Below is a small trained network, with its code and all its weights. Each question gives an input and a target symbol and asks what happens when units are switched off, that is, made to give their printed mean instead of their output.

import numpy as np


def w(rows, s, z=0):
    codes = np.array(rows[::2]) - 128.0
    scale = np.full(codes.shape[1], s)
    scale[-1] = z or s
    return codes * scale


def f(y):
    return y / 2 * (1 + np.tanh(0.7978845608 * (y + 0.044715 * y**3)))


def softmax(a):
    e = np.exp(a - a.max(-1, keepdims=True))
    return e / e.sum(-1, keepdims=True)


def log_softmax(a):
    a = a - a.max(-1, keepdims=True)
    return a - np.log(np.exp(a).sum(-1, keepdims=True))


def net(x, mask):
    ids = ['αβγδζηθλμξστψω'.index(c) for c in x.split()]
    T = len(ids)
    res = E[ids] + P[:T]
    q, k, v = (res @ M[0].T for M in (Q, K, V))
    z = softmax(np.where(np.tri(T) > 0, q @ k.T / 3**0.5, -1e9)) @ v
    res = res + np.where(mask[0], z, O[0][:, -1]) @ O[0][:, :-1]
    y = f(res @ A[0][:, :-1].T + A[0][:, -1])
    res = res + np.where(mask[1:9], y, B[0][:, -1]) @ B[0][:, :-1]
    return log_softmax(res[-1] @ U[:, :-1].T + U[:, -1])


Q, K, V, O, A, B = {}, {}, {}, {}, {}, {}
E = w([
[140,233,106,47],'α',
[145,98,227,197],'β',
[248,186,211,196],'γ',
[167,31,128,112],'δ',
[197,211,72,151],'ζ',
[240,20,44,24],'η',
[196,101,91,121],'θ',
[107,50,121,89],'λ',
[109,94,46,71],'μ',
[118,155,102,108],'ξ',
[49,177,19,128],'σ',
[104,190,207,188],'τ',
[158,193,144,137],'ψ',
[31,46,186,114],'ω',
],0.014)
P = w([
[166,122,126,185],'0',
[150,117,120,204],'1',
[139,112,114,222],'2',
[121,98,117,240],'3',
[118,99,113,252],'4',
[115,97,102,254],'5',
],0.0074)
Q[0] = w([
[141,167,176,66],'h0',
[128,161,99,157],'h0',
[158,144,170,4],'h0',
],0.029)
K[0] = w([
[160,166,167,65],'h0',
[89,158,116,180],'h0',
[206,148,128,1],'h0',
],0.023)
V[0] = w([
[107,77,146,10],'h0',
[150,47,171,114],'h0',
[169,114,30,202],'h0',
],0.011)
O[0] = w([
[103,84,12,195,3],'h0',
[144,60,118,217,211],'h0',
[201,123,126,1,212],'h0',
],0.009,0.0045)
A[0] = w([
[5,115,132,89,62],'n0',
[60,197,88,112,57],'n1',
[84,104,85,82,166],'n2',
[102,172,133,129,182],'n3',
[144,148,88,165,20],'n4',
[68,169,131,118,55],'n5',
[104,67,162,91,166],'n6',
[70,86,132,102,254],'n7',
],0.018,0.0034)
B[0] = w([
[252,143,145,69,204],'n0',
[118,73,163,119,168],'n1',
[86,159,122,108,207],'n2',
[69,149,73,134,171],'n3',
[170,162,111,105,166],'n4',
[119,112,149,165,153],'n5',
[85,106,114,138,255],'n6',
[94,171,84,190,229],'n7',
],0.028,0.0047)
U = w([
[57,68,136,121,92],'α',
[102,70,191,180,194],'β',
[152,184,197,144,28],'γ',
[103,3,95,151,57],'δ',
[141,206,109,81,2],'ζ',
[110,68,53,82,130],'η',
[192,39,116,80,176],'θ',
[62,87,94,163,60],'λ',
[71,163,63,105,76],'μ',
[95,129,119,114,164],'ξ',
[95,118,130,54,125],'σ',
[65,169,172,156,163],'τ',
[108,177,135,116,110],'ψ',
[133,121,84,170,180],'ω',
],0.011,0.0094)

Each question gives the input, a string of symbols that net reads in full, and the target symbol t.
The units are the heads (3 rows each of Q, K, V and O) and the neurons (one row each of A and B). Each row of codes is followed by its name. A weight is (code - 128) times the scale printed after its matrix; where a second scale follows, it is the last column's (O, A, B and U).
mask holds one flag per unit, heads first, then neurons. A switched-off unit (its flag False) gives its mean, the last column of its rows in O or B, instead of its output. The means were averaged over made-up inputs and are rounded, as every weight is.
A unit's drop is (log p(t) with every unit on - log p(t) with that unit switched off) / (log p(t) with every unit on - log p(t) with every unit switched off).
The circuit of an input: a set's keep is (log p(t) with only the set's units on - log p(t) with every unit switched off) / (log p(t) with every unit on - log p(t) with every unit switched off). Starting from all 9 units, units are removed one at a time, each time the one whose removal leaves the highest keep (on an exact tie, the one counted first), for as long as the keep stays at least 0.8.
units of the circuit, in order: the units of the circuit, biggest drop first
most important unit: the unit with the biggest drop
k most important neurons: the k neurons with the biggest drops, biggest first
drop of u: that unit's drop, to one decimal
input μ ω δ λ, target ω: units of the circuit, in order	h0, n7
input ω θ ω μ λ, target ω: units of the circuit, in order	h0, n7, n4
input θ μ ω ζ, target ζ: 2 most important neurons	n4, n6
input μ τ ω μ ω μ, target μ: units of the circuit, in order	n2, n7
input δ β μ η λ, target λ: units of the circuit, in order	n7, n6
input τ β θ μ λ δ, target δ: most important unit	n6
input β σ ξ, target σ: units of the circuit, in order	h0, n7
input τ μ θ ξ, target τ: units of the circuit, in order	h0, n0
input θ θ ω α, target α: units of the circuit, in order	n1, h0, n3, n5
input θ θ θ ω μ θ, target θ: 3 most important neurons	n7, n4, n3
input θ θ ξ θ δ, target δ: 4 most important neurons	n6, n0, n2, n4
input θ λ θ, target θ: drop of n1	0.0
input ω ω δ, target ω: drop of n1	0.1
input θ β λ, target λ: drop of n0	0.4
input μ θ θ ζ σ θ, target σ: most important neuron	n0
